Below are the code and all the weights of a small trained network. Each question names an input and a class and asks about switching units off, where a switched-off unit gives its printed mean instead of its output.

import numpy as np


def w(rows, s, z=0):
    codes = np.array(rows[::2]) - 128.0
    scale = np.full(codes.shape[1], s)
    scale[-1] = z or s
    return codes * scale


def f(y):
    return y / 2 * (1 + np.tanh(0.7978845608 * (y + 0.044715 * y**3)))


def log_softmax(a):
    a = a - a.max(-1, keepdims=True)
    return a - np.log(np.exp(a).sum(-1, keepdims=True))


def net(x, mask):
    res = np.array(x, float).reshape(1, 5) / 4 @ E
    y = f(res @ A[0][:, :-1].T + A[0][:, -1])
    res = res + np.where(mask, y, B[0][:, -1]) @ B[0][:, :-1]
    return log_softmax(res[-1] @ U[:, :-1].T + U[:, -1])


A, B = {}, {}
E = w([
[88,190,118,153,187,65,36,70,140,37,76,98],'x0',
[154,79,56,163,58,86,74,171,93,191,85,122],'x1',
[141,43,144,151,123,42,108,38,90,145,181,192],'x2',
[156,94,32,9,67,152,74,86,160,127,139,150],'x3',
[179,119,87,143,239,134,177,169,185,96,54,171],'x4',
],0.011)
A[0] = w([
[150,128,63,116,120,127,149,31,155,44,192,193,163],'n1',
[184,63,119,168,112,130,194,132,87,214,191,211,162],'n2',
[151,70,120,104,46,172,144,116,88,165,151,157,141],'n3',
[194,125,68,149,132,169,191,191,184,141,96,108,149],'n4',
[66,146,173,192,174,103,135,155,160,163,130,94,193],'n5',
[96,113,96,120,141,97,97,169,108,117,107,106,122],'n6',
[64,192,183,165,159,127,157,67,174,107,128,80,156],'n7',
[114,99,124,121,177,117,89,70,112,74,179,214,228],'n8',
[166,87,79,126,128,117,111,182,166,154,146,103,135],'n9',
[151,88,84,172,109,93,87,156,123,154,123,53,202],'n10',
[162,164,34,150,155,80,43,141,74,92,76,90,233],'n11',
[135,107,173,127,183,40,189,126,42,124,158,132,160],'n12',
[129,173,114,123,152,125,138,16,160,101,150,116,197],'n13',
[206,117,140,159,96,108,190,143,131,112,48,174,168],'n14',
[131,216,145,158,162,164,108,176,116,107,125,96,251],'n15',
[174,169,103,148,154,154,163,211,157,96,88,160,116],'n16',
[51,254,208,135,112,160,153,131,115,87,103,15,173],'n17',
[217,73,111,120,117,156,96,197,107,209,159,141,194],'n18',
[131,137,101,149,115,90,46,105,102,144,84,105,148],'n19',
],0.0086,0.0029)
B[0] = w([
[180,81,113,77,83,63,96,110,195,193,91,107,193],'n1',
[131,190,164,169,158,92,215,18,114,211,87,58,222],'n2',
[224,198,19,123,75,83,128,118,86,198,192,76,199],'n3',
[85,120,73,95,156,176,129,110,150,144,165,130,210],'n4',
[73,63,138,122,169,124,137,131,94,99,129,120,196],'n5',
[135,128,162,155,117,101,120,117,95,157,177,218,151],'n6',
[97,48,144,75,94,91,100,146,45,138,124,139,209],'n7',
[112,133,119,68,143,67,58,172,164,141,42,140,192],'n8',
[147,138,95,174,130,131,144,119,120,151,185,148,168],'n9',
[111,145,95,164,102,117,178,121,85,131,127,226,177],'n10',
[101,103,136,166,130,138,64,81,109,20,156,182,216],'n11',
[87,152,148,185,175,91,84,152,163,153,90,60,182],'n12',
[142,93,152,42,131,111,59,140,114,85,98,76,184],'n13',
[116,115,136,210,212,156,138,134,185,157,113,164,179],'n14',
[111,40,140,105,81,203,134,171,142,95,216,125,209],'n15',
[95,101,110,152,172,131,86,165,161,201,202,123,206],'n16',
[68,2,234,100,50,154,144,150,43,56,172,64,249],'n17',
[180,129,47,88,161,116,193,70,122,166,170,129,205],'n18',
[115,158,117,201,97,89,107,63,117,85,133,214,175],'n19',
],0.0081,0.016)
U = w([
[103,150,185,158,178,92,235,78,107,171,57,101,66],'0',
[101,96,91,131,186,223,121,177,223,144,188,186,98],'1',
[146,106,135,3,120,64,76,139,186,103,42,139,248],'2',
[163,197,176,146,92,100,77,159,98,180,140,86,41],'3',
[62,73,222,61,66,141,165,225,9,51,182,94,139],'4',
[98,148,115,181,96,84,80,78,90,37,143,232,129],'5',
[230,188,98,46,95,105,254,107,55,153,203,140,107],'6',
],0.0075,0.0015)

Each question gives the input, the list of numbers given to net, and the class t.
The units are the neurons (one row each of A and B). Each row of codes is followed by its name. A weight is (code - 128) times the scale printed after its matrix; where a second scale follows, it is the last column's (A, B and U).
mask holds one flag per neuron, in row order. A switched-off neuron (its flag False) gives its mean, the last column of its row in B, instead of its output. The means were averaged over made-up inputs and are rounded, as every weight is.
A unit's drop is (log p(t) with every unit on - log p(t) with that unit switched off) / (log p(t) with every unit on - log p(t) with every unit switched off).
The circuit of an input: a set's keep is (log p(t) with only the set's units on - log p(t) with every unit switched off) / (log p(t) with every unit on - log p(t) with every unit switched off). Starting from the 12 units with the biggest drops (on a tie, the unit counted first), units are removed one at a time, each time the one whose removal leaves the highest keep (on an exact tie, the one counted first), for as long as the keep stays at least 0.8.
units of the circuit, in order: the units of the circuit, biggest drop first
unit that matters most: the unit with the biggest drop
k most important neurons: the k neurons with the biggest drops, biggest first
drop of u: that unit's drop, to one decimal
input [3,8,-2,-5,-8], class 5: units of the circuit, in order	[n19]
input [2,8,2,8,-3], class 5: 2 most important neurons	[n11; n19]
input [-8,7,3,-8,-6], class 6: 2 most important neurons	[n3; n18]
input [-4,-8,5,3,-2], class 2: units of the circuit, in order	[n8; n1]
input [-3,2,4,0,5], class 0: 2 most important neurons	[n2; n14]
input [-6,-8,7,7,4], class 2: 3 most important neurons	[n8; n1; n13]
input [0,2,-8,-7,8], class 1: 2 most important neurons	[n16; n14]
input [2,3,8,5,-2], class 2: 2 most important neurons	[n8; n1]
input [8,0,-7,5,3], class 4: 2 most important neurons	[n17; n15]
input [-4,-5,0,-5,5], class 1: 4 most important neurons	[n16; n14; n17; n4]
input [-5,-7,6,0,-3], class 0: 2 most important neurons	[n2; n12]
input [-6,5,5,-5,8], class 0: drop of n2	1.3
input [-5,4,5,-8,-8], class 0: drop of n12	0.3
input [-7,-2,-1,-8,3], class 0: drop of n2	1.1
input [1,7,-4,-2,-5], class 5: unit that matters most	n19
